Here is a tiny trained network, its code and every weight. The questions are about switching its units off for an input and a class, where a switched-off unit gives its printed mean instead of its output.

import numpy as np


def w(rows, s, z=0):
    codes = np.array(rows[::2]) - 128.0
    scale = np.full(codes.shape[1], s)
    scale[-1] = z or s
    return codes * scale


def f(y):
    return np.maximum(y, 0)


def log_softmax(a):
    a = a - a.max(-1, keepdims=True)
    return a - np.log(np.exp(a).sum(-1, keepdims=True))


def net(x, mask):
    res = np.array(x, float).reshape(1, 3) / 4 @ E
    y = f(res @ A[0][:, :-1].T + A[0][:, -1])
    res = res + np.where(mask, y, B[0][:, -1]) @ B[0][:, :-1]
    return log_softmax(res[-1] @ U[:, :-1].T + U[:, -1])


A, B = {}, {}
E = w([
[143,159,221,204,155,31],'x0',
[14,113,164,63,215,120],'x1',
[132,1,132,117,61,63],'x2',
],0.009)
A[0] = w([
[129,102,70,68,96,244,202],'N0',
[118,27,181,111,118,108,60],'N1',
[90,180,166,55,198,136,70],'N2',
[204,144,113,207,52,148,95],'N3',
[71,89,132,84,146,99,34],'N4',
[65,127,151,76,150,90,59],'N5',
[225,126,59,179,60,170,145],'N6',
[63,97,148,109,156,161,135],'N7',
[141,148,191,187,148,38,171],'N8',
[136,166,159,161,154,116,121],'N9',
[193,169,126,170,87,168,65],'N10',
[128,194,143,169,188,211,12],'N11',
[90,163,205,198,86,40,167],'N12',
[130,2,151,146,97,94,21],'N13',
[147,24,147,124,126,58,58],'N14',
[175,247,160,123,204,177,77],'N15',
[172,135,113,156,47,135,91],'N16',
[93,117,42,63,89,181,196],'N17',
[45,100,151,93,167,132,121],'N18',
],0.0086,0.0011)
B[0] = w([
[16,228,112,80,100,26,245],'N0',
[184,123,86,100,154,214,195],'N1',
[185,93,173,137,173,176,225],'N2',
[154,111,224,167,212,128,241],'N3',
[146,88,162,151,221,147,185],'N4',
[166,137,168,179,188,112,193],'N5',
[128,124,212,190,152,74,254],'N6',
[148,141,228,220,170,81,193],'N7',
[21,223,107,84,77,3,235],'N8',
[77,200,37,66,28,120,181],'N9',
[206,121,183,245,193,129,205],'N10',
[241,89,23,143,105,199,221],'N11',
[57,208,98,99,30,61,233],'N12',
[164,106,29,78,132,252,217],'N13',
[193,83,19,84,100,224,211],'N14',
[194,127,67,80,80,232,254],'N15',
[141,125,184,159,202,140,205],'N16',
[5,174,152,49,21,20,231],'N17',
[144,78,234,219,181,127,213],'N18',
],0.0059,0.0082)
U = w([
[36,202,122,107,74,51,249],'0',
[142,105,246,193,182,128,35],'1',
[168,126,43,113,107,213,167],'2',
],0.013,0.00019)

Each question gives the input, the list of numbers given to net, and the class t.
The units are the neurons (one row each of A and B). Each row of codes is followed by its name. A weight is (code - 128) times the scale printed after its matrix; where a second scale follows, it is the last column's (A, B and U).
mask holds one flag per neuron, in row order. A switched-off neuron (its flag False) gives its mean, the last column of its row in B, instead of its output. The means were averaged over made-up inputs and are rounded, as every weight is.
A unit's drop is (log p(t) with every unit on - log p(t) with that unit switched off) / (log p(t) with every unit on - log p(t) with every unit switched off).
The circuit of an input: a set's keep is (log p(t) with only the set's units on - log p(t) with every unit switched off) / (log p(t) with every unit on - log p(t) with every unit switched off). Starting from the 12 units with the biggest drops (on a tie, the unit counted first), units are removed one at a time, each time the one whose removal leaves the highest keep (on an exact tie, the one counted first), for as long as the keep stays at least 0.8.
units of the circuit, in order: the units of the circuit, biggest drop first
most important unit: the unit with the biggest drop
k most important neurons: the k neurons with the biggest drops, biggest first
drop of u: that unit's drop, to one decimal
input [-3,5,5], class 1: units of the circuit, in order : (N18)
input [-2,7,-8], class 2: 4 most important neurons : (N15 N11 N6 N3)
input [-4,-6,-5], class 1: 3 most important neurons : (N6 N10 N3)
input [7,-7,1], class 0: 4 most important neurons : (N8 N12 N9 N18)
input [-5,3,3], class 0: 2 most important neurons : (N17 N0)
input [-6,-5,1], class 0: 2 most important neurons : (N0 N17)
input [7,1,6], class 0: 2 most important neurons : (N8 N12)
input [-3,-4,1], class 1: 2 most important neurons : (N8 N12)
input [-6,0,6], class 0: 4 most important neurons : (N17 N0 N15 N11)
input [1,7,-8], class 2: 2 most important neurons : (N15 N11)
input [-7,-5,-6], class 0: 2 most important neurons : (N0 N17)
input [5,-4,0], class 0: 2 most important neurons : (N8 N12)
input [-3,5,7], class 2: 2 most important neurons : (N13 N14)
input [-4,-8,-6], class 1: most important unit : N6
input [-7,-2,-7], class 0: 2 most important neurons : (N0 N17)
input [6,-4,-2], class 0: drop of N8 : 0.1
input [2,4,-7], class 2: drop of N15 : 0.1
input [-3,4,5], class 2: drop of N8 : 0.3
